Known rows:
plotrem: [  3  -2   4 -23  15   2  -5  -2  -3  -7 -13   0   2   1   4   6   6  -1
   2  -3   5  -4  -3  39  11  -1  -5  14  -6   3  -2  12]
klidruk: [ 1 -1  0  5  0 -1  0  7  7  3 -2  2  0 -1  0  0  3  3 -1 -2  4  2  1 -5
  1 -3 -3  0  0  1 -1  4]
mipek: [-2  7  1 -1  1  0 -1 -3 -2 -4  5 -3 -2  1 -2 -4 -3 -2 -1  2 -1  4  0  9
 -5  2  2  2 -1  0 -1  1]
moklo: [ 1 -6  1 10 -2 -3 -3  6  4  2 -2  2  2 -4 -3  2  1 -2  0 -2  7  2  0 -6
 -2 -3 -6  1  1  1  1  0]
klomus: [ 1 -4 -1 10 -2 -2 -1  6  4  1 -4  4  0 -2 -1  4  4  2  0 -4  4  2  1 -3
 -1 -3 -4  2  1  0  2  1]
lotre: [ 3  5 -1 -3 -2  2  3  3 -4  0  2 -1 -3  0 13  0 10  6 -2 -1 -3 -4  2 -1
  4 -1  1 -8 -1  2 -4  1]
sodren: [ 1 -1  1  6 -1  0  0  6  7  3 -2  1  0 -1 -1  1  2  3  0 -2  4  1  1  0
  0 -2 -2  2  0  1  2  3]
raplere: [  1  -1  -2 -10  -2   3   7 -22   9   6   7   5   2   3  -2   4   1  14
   1  -6  -9  -7   2 -20   2   7  -6   7   6  -2   9  15]
dostir: [  1  -4   5  -8  -1  -5  -5 -14   2  -4  12  -3   7  -2  -1  -4  -4  -5
   0   4   5  -7  -5 -22  -1   4  -9  -1   3   0   1   3]
vuzu: [ 0  2 -1  0  3  0  1 -3 -3 -2  0  0 -2 -1  2  1 -4 -1  0  1  1  4  2  3
 -4  1  1  2  0  1 -2 -2]
beplo: [ 1 -4 -1 10  0 -2  0  8  5  3 -5  3  0 -2 -2  4  3  2  0 -4  4  5  2 -7
 -1 -3 -4  1  0  1 -2  1]
kladum: [ 2  3  0  0 -3  0 -1 -2 -6 -4  4  0 -1 -1  7  1  7  1 -1 -3 -4  0  1  3
  2 -1 -4 -4 -1  1 -1  1]
klosodrir: [  2   2   2 -17  15   5  -6   1  -6  -6  -9   0  -3  -1   3   6  -5  -5
   2   0   1  -1  -1  50   5  -3   0  15  -3   6   0   9]
zupim: [ -6  -1   0   1   1  -3  10  -1  15   9   2   5  -3  -4  -7   2  10 -10
 -11   2   1  -6  -8   6  20  -5  12  -7   5  -3   7  -5]
dresto: [ 2  6  0  0 -1  0 -1  2 -5 -2  4  1 -2  0  7  0  7  2 -1 -3 -3  1  2 -2
  1 -1 -4 -6 -1  1 -7  1]
plitrok: [ 1 -3  1 -3 -1 -1  0 -3  4 -5  3 -1 -3  1 -5  0 -1 -1  1 -5  2 -3  1 -5
  4 -1  3 -3 -1 -1  5 -5]
flobo: [ -6   1  -2  -5   6  -2   9  -7   3   5   4   3  -4  -4  -4   4   2 -14
  -8   4  -3  -3  -7   7  14  -2  15  -6   5  -2   3 -10]
gotre: [ 0 -1 -3  5  2 -1 -1 -2 -6 -3 -2  2 -1 -3  0  5 -4 -3  1 -2  1  6  3  0
 -6  0 -1  3  1  1 -1 -6]
somi: [  1  -5   3  -5   2  -8  -5  -5  -2  -5   7  -2   6  -4   2  -3  -1  -7
  -1   4   9  -3  -3 -20  -2   2  -8  -4   0   1  -8  -3]
stareplo: [ 0  3  0 -1  4  0  2 -1 -3 -1  3 -1 -2 -1  1  0 -5 -1  0  1  0  5  2  1
 -5  0  1  1  0  2 -4 -2]

Facts:
[benul, dorol, dostir, drodo, dugok, festiflur, flemobru, grasur, lukle, mises, mukal, plotrem, puro, raplere, skare, somi, torir] ξ c
[beplo, brevel, diram, doflel, drema, dretek, drini, drobru, druplak, feto, fiflok, flasa, giflas, givisi, gorukan, gubam, kigene, klidruk, klomus, kluri, moklo, nukagro, peplak, plitefla, sibu, skugam, sodren, stisi, stotruno, trezuk, triretem, vegrem, voklos, zedrum, zupim] ξ b
[bitor, bobrar, brobruk, flobo, gegrem, gofle, gotre, gragiskar, grazo, gribros, griris, grivum, kleni, klosodrir, kugraban, lugris, medru, medrum, mipar, mipek, nagra, namor, ninum, nisti, nugrul, pibas, plagrus, plavo, pliflek, plogrukla, plubru, pludrik, plute, ruplubu, satra, sigak, skeza, stareplo, statrul, stestapam, stuklim, tebros, temas, tinal, trebris, trukla, tugustos, vigrok, vuzu, zetru, ziskik, zoklu, zubudor] ξ a
[brasa, bropladres, faken, flikluvek, gibrak, grobrifle, keflo, nedrar, plegris, plitrok, rikle, trema, vabal] ξ d
[dresto, gugi, kladum, klotes, kuzu, legrol, lotre, nodram, plubril, subuk, sudrun, voko, vurek] ξ e
χ klomus <- benul
χ drini <- bitor
χ klosodrir <- bitor, giflas, mises, plotrem
χ zubudor <- bitor, gugi, temas, voklos
χ stotruno <- bobrar, gugi
χ kugraban <- brasa, kigene, plavo, pliflek
χ rikle <- brasa, festiflur, feto, fiflok, flemobru, klotes, kluri, nedrar, stestapam, voklos, zoklu
χ moklo <- brevel, drini
χ griris <- brevel, dostir, skeza, somi
χ feto <- brobruk, dostir, sibu, zedrum
χ nedrar <- bropladres, flobo, nagra, skare, stuklim, vigrok, vurek, zupim
χ flikluvek <- diram, somi
χ gorukan <- diram, pibas
χ drema <- diram, stareplo
χ mukal <- dorol, somi
χ klotes <- dorol
χ lugris <- dostir, druplak
χ beplo <- drema, klidruk, tinal
χ mipar <- dresto, skugam
χ voklos <- dretek, druplak, mipek
χ sibu <- drini
χ statrul <- drobru, gorukan, lukle
χ zetru <- drodo, grazo, sibu
χ gotre <- dugok, trukla
χ pibas <- faken
χ satra <- festiflur
χ lukle <- festiflur
χ fiflok <- flasa
χ zedrum <- givisi, medru, raplere, trezuk, zoklu
χ gribros <- gorukan, keflo
χ nagra <- gribros, lotre
χ somi <- grivum
χ plavo <- keflo
χ grasur <- keflo
χ nugrul <- kladum, plitefla
χ trebris <- klidruk
χ kleni <- klosodrir
χ grivum <- klotes, puro
χ flemobru <- klotes, nagra, plubru, zetru
χ gegrem <- klotes
χ plotrem <- kuzu
χ stuklim <- legrol, nisti
χ givisi <- lugris, peplak
χ gofle <- medru, trezuk
χ stisi <- medrum
χ voko <- mipek
χ gibrak <- namor, subuk
χ tugustos <- nodram
χ grobrifle <- nodram, trezuk
χ drobru <- nukagro
χ dresto <- pibas
χ mises <- plagrus
χ zupim <- plavo
χ ziskik <- pliflek, vurek
χ skugam <- plitefla
χ bropladres <- plitrok
χ pliflek <- pludrik, stisi, voklos
χ medrum <- plute
χ vabal <- puro
χ diram <- satra
χ brevel <- sibu
χ drodo <- sigak, subuk
χ vegrem <- sodren
χ gragiskar <- sodren, vuzu
χ doflel <- stareplo
χ plogrukla <- sudrun
χ ruplubu <- trema
χ vuzu <- triretem
χ bitor <- triretem
χ plubru <- tugustos
χ ninum <- vigrok
χ brobruk <- voko

Rows:
No name comes twice in this set of rows, the named rows included.
[  1   0   4  -6  -2   1  -5 -15  -1   1  19  -4   3  -3  -2  -6 -16  -7
  -1   9   0  -6  -5 -12  -5   3  -4   1   7   2   6   4] : brobruk
[  0   2  -3  -4   0   6   7 -18   6   5   9   4  -3   2  -3   4  -8   9
   1  -3 -10  -1   3  -5  -3   4  -1   8   8   0  10  10] : medru
[ 2  5  1 -2 -2  0  0 -1 -3 -4  6  1 -2 -2  6  0  7 -2 -3 -2 -3 -2 -1  3
  5 -1 -2 -6  1  1 -2  1] : legrol
[  2  -4   6   4  -2  -4  -8   1   6  -1  10  -4   4  -6  -1  -5  -6  -8
  -3   6  12  -5  -5 -10  -1  -3  -8  -2   3   4   2   0] : brevel
[ 4  5  2 -4  0  1 -2 -1 -6 -5  2  1 -2 -1  8  2  5  0 -1 -3 -3 -1 -1 14
  4 -1 -3 -2 -2  1 -1  3] : kuzu
[ -8  22   0   9  -7  -5   5  -5   2 -15   4  -7  -6   4  -7 -13   8   1
  -2  -3  -3  15   1  31  -5  10   6   6  -5  -5   4  -1] : pliflek
[ -3 -15  -2  -3  -8   2  -5   3  -5  10  -7   5   7   7 -17   0  -2 -15
   1   5 -12 -17 -14   2  16  -4  15 -12  -1 -12  14 -13] : nedrar
[ -2  -6  -2   0  -5   5  -8   9 -15   9  -9   2   9   8  -6  -3  -9  -9
   7  10 -13  -5  -8   9  -4   1   4  -1  -2  -8   2  -3] : stestapam
[-2  4  0 -2  4  1  1 -3 -1 -1  4  0 -3 -1  0  0 -3 -4 -2  3 -1  3  0  4
  0  0  4  0  2  1 -2 -3] : nisti
[-3  5 -2  9 -2 -3  1 -2 -3 -9 -2  0 -2  0 -4  0  1 -2  1 -3 -2 11  2 12
 -7  4  0  4 -2 -2  2 -6] : kugraban
[-3  7  1 10 -6 -2  2  6  9 -3 -2 -1 -1  2 -4 -6  9  5 -1 -3  1  6  1 11
  1  3 -1  3 -3 -2  3  4] : kigene
[ 0  0 -2 -1  2  3  4 -2 -3  1 -4 -5 -2  0  9  0 -1  5  0  3  0 -1  4  0
 -4  2  5  1  0  3  0 -1] : tugustos

Now the same nodes, written a new way:
Known rows:
diram: [ 35   3   3   3  -9  -2  -2 -19   6  -4 -11   6  12  14 -30 -11   6   0
  -4  -8 -17  -8 -12  17 -12   7 -19   1 -24  -6  21  19  10   3  -4  16
   8  -6   9  10 -15  11   7   7   3  -6  13  36   5  -1  18  -3  12]
plavo: [-16  18  -4  -6  11 -12 -14  19  -9  -9  11 -11  22   5  -6 -14 -23   0
  17   3  11   8  14  -7  -5  -2  17  -2 -19 -12  -3  -9   2   8  -4  -6
 -14  -4  -2  -2  -5  -1  13  -1  -7   2  -8  -8 -11   6 -18   8   4]
flemobru: [  3  15  -7 -12  21  -4  13  -9 -10  21  -2  -7  -5  -2  -1  14 -14   8
 -23   0  23   8   2   4  20  -3   9  -4  -8 -19  -6  -5 -25  -5   1   4
 -12  11   9  -4  -1  16   6  22  21   8 -10 -14  20  -6  -9  -5  -8]
nukagro: [ 20   0  17  -6  -2  -6  -9 -15   5   1  -2   5   9  18 -17  -8  -1  -3
  16 -16 -18  -9  -5  -3  -7  -6 -21   5 -20  -3   9  16   4   6   2  18
   5   5  15  -2   3   7   7  -1   1  -8  16  26  17  -6  10  -9   5]
stotruno: [  7   3   8   1 -16   3   5   3   8  -1 -12  -8  -5 -20 -20   4  17 -19
  -9   3 -13   9 -21 -15   7  -8  12  -1  26  -6  -6 -15 -12  -3 -14   3
  18  -2  -7  -1   6  12  -6 -12 -12   0   7 -17   6  23 -21  -9 -22]
dorol: [ 26   8 -17  -4  11   0   8  -4   0  -1  -5  18  -5   9  -6   5 -12  26
 -16  -4   9 -10  12  31  -1  37   2  -1  -3 -13   4  -4   1 -11  10  -5
 -13   7  20  20  -6  10   2  10   0 -16  11   8  -1   1  23  11   8]
dostir: [ 14   1  -5 -15  14   7  12   1  -6   6  -5  19 -26   7   1   7 -11  15
  -7   5  18 -11   3  32   2  20 -10   9  17 -15  11  -5   3 -17  26 -10
  -8   1   5  15 -13  17  -2 -13  -2 -17   2  14 -11   1  23  22   4]
bropladres: [ 10  12   1 -11  14   4  -3  -8 -13  -5  14 -10  16   6   1  -8 -18  12
   2  -2  19  13 -17  -9   6   5  14  -8 -14  -4 -12  -5  -6   6  -5   6
 -17   3  -3 -13   8  -7   7   8   6  -7 -29   5  -6   0 -11   1   9]
mukal: [ 41   1 -25  13  -3   3  10 -17   2  10  -9   6 -18 -12 -11  13  10  10
 -44   4   5   4   7  20  15  11  14  -7  -7  -7  -5   8 -14 -13 -11  -2
  -4   4  16   8 -12  20   5  23  17   2  13 -10  21   1   7   3  -7]
grobrifle: [  7 -15   6  -2   5  25  18 -18  -7  19   3 -10 -19 -12  32  18   3  -7
 -15   3  26   9 -26  -8  14 -34  -9  -9  11   8  -8   9 -15  -7   2   7
  -1  -3 -17 -27 -11   2  -6  -3  25   5 -33  -2   4 -11  -6   4  -1]
faken: [ 34 -12   6 -10   0   1 -16 -30   3  -5  26   7  -7  18  -7  -8   7  18
  17 -18 -13  -2  -1 -21   0 -10  -4   0 -15   4  -7  27   7  11   0   1
  -4   1  14 -14  15  -3  15 -16  22 -19  -1  17   2 -11  31  11   9]
trema: [ 15 -16   9  12 -14  19  -8  -7   3 -18  15  11  -6   7  21  12   1  23
   9   3 -15   2 -13  -2 -17  -1   5 -17  16   5  -7  -4  21   0  -6   1
   1   6  -9 -11  17 -23 -10  -1   1 -18  -2   5 -18  -7  22  -5  11]
drini: [  8   0  -4  -3   1   6  18   1   3   1 -21  11  -3  -4  -7  -2  11 -12
  -9 -10   2 -11 -15   9   4  26  -9   4  20  15   7 -17  -6  -5   8   6
   5   5  12  11  -5  15 -17  -3 -19  -7   1   5  15  11  -1   3  -7]
grazo: [-26   0 -14   5  19  -3   8   9  -6   3  -2   6  12   8  18  -6 -12   0
   3  -7  15 -14  12  -1   0  11  -3   0  -7  14   3  -9   0   9  13  -2
 -16   7  16   5  -2  -8 -10  12  -1   9  -5   5  12  -8   0   4   8]
trezuk: [ -2  -5  22 -18   8  14  11  -1  -4   9  -5   9 -12   8  24   2 -17 -17
  15  -5  12 -10 -13  22  -6 -11 -39   8  22   0  19  -7   7 -11  22   9
  -3   5 -14  -3 -18  15 -15 -27 -16  -9 -12  28   2 -10  -4  12   4]
klotes: [ 12   9  -1  -6   8 -13   7   1  -9  -5  -2   8   0  10   1   1  -4   7
 -16 -13  14  -5   0  30   8  47  -7  14 -18  18  -3   5  -2  -4  16  -6
 -12  -4   2  16   1  -3   6   5  -8   0 -16   8   0  -9   3  11  11]
drobru: [ 21   2  12  -8  -3 -11  -9 -21   5   7   1  -2   9  12 -18  -7   8  -8
   7 -17 -19  -4  -7  -6   0 -14 -18   2 -22  -2   7  19  -5   6  -5  21
   7   3  10  -7   2  12   6   1   9   1  15  21  23  -2   7  -8   4]
grasur: [ 10  18   2  -6   8  -7  -7  -9  -3   9   6  -9  -1   3 -10  10 -14  12
  -8   6   1  11   9  -4   9 -12  18  -8 -13 -35  -8  -1 -11  -4  -8   1
  -7   8   3  -9   8   6  17  14  16  -1   1 -14   4  -3 -10  -9  -5]
vegrem: [  6  -6  11  15 -24   4   4   2  15 -13 -10   1 -11 -12   0  13  14  -7
  -9  -2 -23  -1 -11  -1  -3  -7   4 -14  26  10  -8 -19   1  -9 -18  10
  14   9  -7  -2  16  -9 -15   2 -12  -3  24 -20  10   9  -9 -20 -16]
trebris: [  4 -14 -10  28 -31   9  -3  -7   7   5 -12 -10  15  -3  -4  -2  18   1
 -10  26 -21   8   2   1 -12 -37   0  -8 -17  -9  11  29  12   5 -22   1
  23 -20 -15   3 -18 -14   0  22  25  19   5  12 -21  -7  16 -16   9]

Rows:
No name comes twice in this set of rows, the named rows included.
[ -3  -4 -25   9   6  -1   7   6  -6   9  -8  -3  10  -9   2  -5   5  -9
 -16   1  15   1  11   3  11   6   7  -4 -15  14  -2   1 -13   1  -5  -4
 -11   0  11   3 -15   9   0  17  10  18  -2  -8  11  -1  -7   9  -1] : gegrem
[  1  26   7 -18  24  -7  -5   2  -9   3   6  -1   6  15  -6   3 -37  17
   2   2  18   4   7   8  -1   9   5  -1 -11 -35   0  -9  -4  -3   6   1
 -15   5   6   1   7   2  11  10   1  -7  -5   2  -6  -5  -4  -3   3] : skare
[-28   3  18 -11  -3   2  15   1  12  -7 -15   9  -4  -1 -19  -4  20  -1
   6  -4 -23 -12 -23 -23  -8  19  -7  11  36  -2   6 -19   1   6  12   2
  27  -1   7  10  24  -3 -21 -15 -23 -15   7   6  -1  22  11 -18 -11] : giflas
[  3  -6  13   6 -17   8  -3  11  11 -23  -5  18  -6   3  -1   6   1   1
  14  -7 -28 -11  -8   8 -17  25  -8  -5  30   5   2 -21  16  -4   0   5
   7  11  -1   9  16 -11 -19 -10 -28 -20  24   1  -1   5   4 -11  -5] : sodren
[  9 -14 -38  24  -9   4  17  -6   3  13 -16  -2  -9 -29   2   0  26 -15
 -36   7   8   3  10   7  17  -5  11  -2  -3  26  -4  10 -16  -5 -14 -10
   3  -4   9   5 -26  17  -5  12  12  24   5 -16  18   6  -7  13  -7] : griris
[ 16   9 -13  -4  13   7  16 -16 -11  22   1 -28  -1 -19  -1   2   4  -9
 -30   3  29  23 -27 -18  30 -20  22 -10 -17   3 -21   7 -33  -1 -20   7
  -8  -6  -5 -26  -6  13   8  17  28  21 -32 -15  17   6 -26   4  -9] : rikle
[-11  -3  20  -8   7   3  10   2  -8   6   5   7 -11  11  24   9  -8   0
   0  -6  13 -10  -1  19   3  16 -28  15  -3   8   2   7   6  -5  28  -1
  -3  -1 -20   0   2 -14  -3 -10  -8  -1 -21  11  -7 -17   2   4  13] : nodram
[  9  -4   7   5  -8   7  -7  -6   6  -2   4  10 -20   1   6  21  -4  16
  -5   8 -17   2   9   7   0 -14   5 -11  14 -24  -6  -1   7  -8  -5  -1
   3   6  -5  -3  12  -6   3   6  10 -11  15 -12  -5  -6  14 -14  -3] : torir
[  5  -6  14 -13   6   9  10   2  -4  10 -10   6 -15  -1  18   3  -5 -17
   7  -3  14  -9 -16  17  -3 -11 -29   1  19   1  13  -4  -2 -14  14   8
   1   3 -12  -2 -18  15 -10 -24 -11  -6  -9  21   4  -2  -5  14  -3] : peplak
[-42   2 -12  -5   3   2  13  14   3  -4  -8   3  -7  -6 -10 -14  18   4
   4   6  -9 -13   0 -22  -4  27   9  10  26   4   4 -15   2   9  18 -20
  14  -9  10  16  13  -2 -17 -12 -21  -3   0  -6 -18  22  18   0  -7] : bitor

Now the same nodes, written a new way:
Known rows:
gribros: [-16  18 -23  -3 -10 -15  15 -12 -12  -4  12  -2   8 -23  -5 -17 -18   5
   6 -15   8  30  -7 -14 -10   8   1 -15  44   9]
keflo: [ -5 -10 -26 -24  -6  -4   8  12 -10   1 -17   7   3  -3  -3 -15  16 -10
  -9 -13  21  43  16   0   0 -13 -16  39 -26   5]
grasur: [-13   9 -29 -21  -3   8  17  -2  16  -5   5  -5   1  20  -6 -15   1   2
  10 -14 -18 -28  12 -24  -1  12  -8 -19  39   5]
gorukan: [-14  13  -2 -17 -18  -8   9   7  13   1   8  11  27   8 -12  -8 -21   3
  -9  -7   6  25  -5  18   4   2 -12  39  36 -10]
stareplo: [  7   5   3 -23 -19   9   7   9  -4  -7 -32  -6  27   3  -3  -6 -17   0
 -20  20  19  35   2  -5 -13 -11  15 -13  12   9]
bropladres: [ -7  -1 -26 -19   8   1   5   5 -13  -1  26  -1 -12 -23  -2 -17  15  -3
 -22 -17  -4  45  10  -9  19   4 -19 -12 -18   9]
plubril: [ 17  -8 -21  20  -2  -7  -7 -12  15   0 -21   6  26  24 -11   3  12  -5
 -17  -2   5 -15  -7  13  20   5   7 -18 -22   2]
tebros: [ 14  19   2  12   3   7  -3  -3 -11   0 -11  -5   6  11  -6  -1  -8   9
   6   6  13  14  -8 -19  -9   4  11 -22  -6   4]
kleni: [ 14  11  16  -3 -18 -13 -10   5 -14  -7  16  -6  -7   9  -6  14   8  -2
  21   5 -26  10 -25 -16  24 -13   8 -19  15  -5]
somi: [ -4 -22  26   2 -16   2  15  12  16  -7   2  -1  -4  14   9 -13 -19 -17
  -7  13  11 -33  15  -6 -15  -2   2  13  45   4]
zubudor: [  8  11  -2 -16  10  -7 -11 -10 -13  -2  18  -7 -16  -4   8  -2 -12  -5
  18  -4 -26 -17 -22   0  24  15  15 -24  12   2]
bitor: [ 17  -8  26   1 -16 -17  -7  11 -11  -2 -18  -7  -9  -2   3  12  11 -10
  18  16 -11   4 -17 -11   1 -13  14 -14 -35   0]
plagrus: [ 18   4  17   2 -20 -15  -1  14 -14  -5 -12  -7  -1   3  -6  13  16   1
  19  17  -6  30 -12 -19  -3 -21   9 -23 -29  -1]
benul: [ 20  -7  -1 -10   1  14   7  11  13  -1 -21  -5  10  26  -7 -10  11   4
   6  -1  11 -30  17 -32 -10 -19  -3 -17  19   0]
tugustos: [ -5   8  -6  28   2   1   3 -16 -11  -4  19  -4 -18 -20   8  13  -2   7
 -10  -6  17  -6   9 -12 -12  -6  -8 -19   4   6]
sigak: [ 19  10  29  32   9  -1   2   8 -12   3  26  -1  -7   2   0 -11  -2  -1
  -4  -2  17 -13   4 -34 -15   1   2  -7   1  10]
plogrukla: [ 16  21  -4   7  14  13  -7  -9  -9   1  -6  -4   6  20  -6   2  -9   9
   0  -1  10   3 -15 -25  -7  11  12 -24  19   5]
gofle: [-13  13 -24  22   6  10 -13 -22 -14   0  18  -4 -20  -2  12  30 -15  10
  -4  -8  14 -23  -1  14   3   6   1 -27  10  -5]
rikle: [-18  -6 -23 -23   8  -3 -13 -16  -3  -4  47   7 -18 -24  10 -15  -5 -13
 -16 -17 -22 -21 -17  24  37  18  -4 -19  47  -4]
mipar: [-15  19 -29  20  -8  -4 -11 -18  -9   1  16   9  20  33 -13 -12 -20  10
  17 -16  19  10 -22 -20   5   7  11 -17  47  -9]

Rows:
No name comes twice in this set of rows, the named rows included.
[ 11   8  25  36   5 -11  -1  -7 -13  -3  47  -4 -13 -16   8  -9 -15  -7
  -3 -10   2 -32 -13 -16 -12  12   1 -17  35   8] : zetru
[-18  15 -18 -21  14   3  14   0   5   5  27  -1  -4 -33  -7 -11  11  13
 -15 -14 -23  20   9   3  -3  11 -21  34 -36   7] : zupim
[ -3  17 -24 -14   8  -5  14 -13 -12   4 -15  -3  -4 -30  -1 -17   4  11
  17  -8   5  29   5 -12 -14   9   1  10 -21  12] : plavo
[  5  17  -1 -27  -4  13  -6  -3  -5  -6 -21  -6  22   3  -5  -4 -22   4
 -22  20  11  16 -18 -18   5  12  17 -23  33   9] : trebris
[  3  12  20 -13   9   7 -11  13   6   1  20  -7   7  18 -14  17  12  11
   0  -2 -27   3 -20  -3  24   5   2 -17  13 -14] : vegrem
[ 20  -9  26  30   8  12  10  10  13  -3  41  -1 -16  21  -1 -13   6 -11
  -6 -14 -11 -35  15 -30 -13   5 -13 -18  44   2] : drodo
[ -6  10  17 -19  14  11 -12   9   8   4  26  -4  -3  13  -2  14   7   4
  15  -1 -28 -20 -22  15  32  19  11  -6  10 -12] : stotruno
[ -6   6   6  27   0  -7  10 -12 -12  -2  26  -3 -19 -32   8   0 -11   2
 -10  -9  12 -15   5  -9 -10  -3  -9 -16  12   6] : plubru
[  2 -15  28  27 -12 -11   0   6 -13  -3 -12  -3 -11 -12   9  -1 -19 -10
  11  21  18 -13   3   5 -16   2  12  -3   7   4] : skeza
[-13   2 -19 -21 -16  -3 -10   9  -6   1 -17  13  24  21  -9 -14   7 -11
   5 -14  17  40   6  -3  12 -16  -8  37  43 -14] : faken
[  8 -22 -17  14   6 -16  -8 -17  13   3 -24   7   6   9  10  10   8 -13
  11  -1  -8 -35  -1  36  18  14  11  -4 -45   3] : voko
[ 18  -6  -4 -15   9  14 -12  12  -7   1 -11   6   6  30  -5  -6  13 -10
 -19   3  18  31  10 -11  17  -7  -1 -11  -8  -8] : trema
[-17  19 -26 -15 -17 -11   2 -17 -10  -7  16   0  15   5  -6 -11 -24   1
  12 -13   8  16 -20   6  10  16  10 -23  42   1] : statrul
[ -4 -16 -18 -27  10   0  -5   8 -10   3 -12   7 -17 -21   8 -15  14 -13
   0  -7  16  30  17  13  -1   8  -9  38 -37   7] : brasa
[ 14 -16 -25  -7  11 -12  16 -14  12   5 -23  -1  23 -17   0 -14  15   5
 -13 -10  -9  -3  17  20  -6   1  -6  34 -44  10] : vurek

